Below is a small trained network, with its code and all its weights. Each question gives an input and a class and asks what happens when units are switched off, that is, made to give their printed mean instead of their output.

import numpy as np


def w(rows, s, z=0):
    codes = np.array(rows[::2]) - 128.0
    scale = np.full(codes.shape[1], s)
    scale[-1] = z or s
    return codes * scale


def f(y):
    return y / 2 * (1 + np.tanh(0.7978845608 * (y + 0.044715 * y**3)))


def log_softmax(a):
    a = a - a.max(-1, keepdims=True)
    return a - np.log(np.exp(a).sum(-1, keepdims=True))


def net(x, mask):
    res = np.array(x, float).reshape(1, 8) / 4 @ E
    y = f(res @ A[0][:, :-1].T + A[0][:, -1])
    res = res + np.where(mask, y, B[0][:, -1]) @ B[0][:, :-1]
    return log_softmax(res[-1] @ U[:, :-1].T + U[:, -1])


A, B = {}, {}
E = w([
[153,137,123,131,140,114],'x0',
[134,135,121,121,114,149],'x1',
[137,139,127,116,141,114],'x2',
[133,135,124,120,124,135],'x3',
[99,192,95,189,200,184],'x4',
[128,127,127,134,124,131],'x5',
[130,123,126,127,119,148],'x6',
[90,99,5,113,155,115],'x7',
],0.02)
A[0] = w([
[124,90,8,102,114,115,176],'neuron 1',
[89,189,140,163,202,173,171],'neuron 2',
[105,177,73,135,183,117,111],'neuron 3',
[160,103,122,99,82,90,222],'neuron 4',
[119,111,46,142,214,175,105],'neuron 5',
[166,153,219,131,146,150,254],'neuron 6',
],0.013,0.0096)
B[0] = w([
[127,78,126,95,250,107,254],'neuron 1',
[243,158,84,205,49,210,242],'neuron 2',
[166,108,73,113,146,171,209],'neuron 3',
[85,41,170,56,95,41,218],'neuron 4',
[97,119,35,134,113,163,237],'neuron 5',
[180,138,169,134,64,115,250],'neuron 6',
],0.014,0.019)
U = w([
[124,97,201,102,62,115,255],'0',
[191,200,109,189,81,160,113],'1',
[89,41,99,97,200,100,68],'2',
[121,126,3,151,155,165,77],'3',
],0.013,0.0049)

Each question gives the input, the list of numbers given to net, and the class t.
The units are the neurons (one row each of A and B). Each row of codes is followed by its name. A weight is (code - 128) times the scale printed after its matrix; where a second scale follows, it is the last column's (A, B and U).
mask holds one flag per neuron, in row order. A switched-off neuron (its flag False) gives its mean, the last column of its row in B, instead of its output. The means were averaged over made-up inputs and are rounded, as every weight is.
A unit's drop is (log p(t) with every unit on - log p(t) with that unit switched off) / (log p(t) with every unit on - log p(t) with every unit switched off).
most important unit: the unit with the biggest drop
k most important neurons: the k neurons with the biggest drops, biggest first
drop when u is switched off: that unit's drop, to one decimal
input [-5,0,-8,5,-1,3,0,4], class 2: most important unit => neuron 2
input [-1,0,-6,1,5,-2,-4,0], class 1: 2 most important neurons => [neuron 2; neuron 1]
input [5,2,3,-8,4,7,6,0], class 1: 2 most important neurons => [neuron 1; neuron 2]
input [1,4,0,-4,-1,2,-2,0], class 0: 4 most important neurons => [neuron 1; neuron 5; neuron 2; neuron 3]
input [4,0,-3,-2,0,4,1,-6], class 0: 2 most important neurons => [neuron 2; neuron 5]
input [1,-8,-2,5,-1,0,4,7], class 2: 2 most important neurons => [neuron 1; neuron 2]
input [6,-1,-8,8,1,2,4,-1], class 1: 2 most important neurons => [neuron 4; neuron 1]
input [8,-3,4,2,-1,-1,4,-3], class 0: drop when neuron 2 is switched off => 0.2
input [-5,-6,4,-8,6,7,5,-1], class 1: drop when neuron 2 is switched off => 0.3
input [-1,8,-4,5,7,4,-3,-1], class 1: drop when neuron 2 is switched off => 0.7
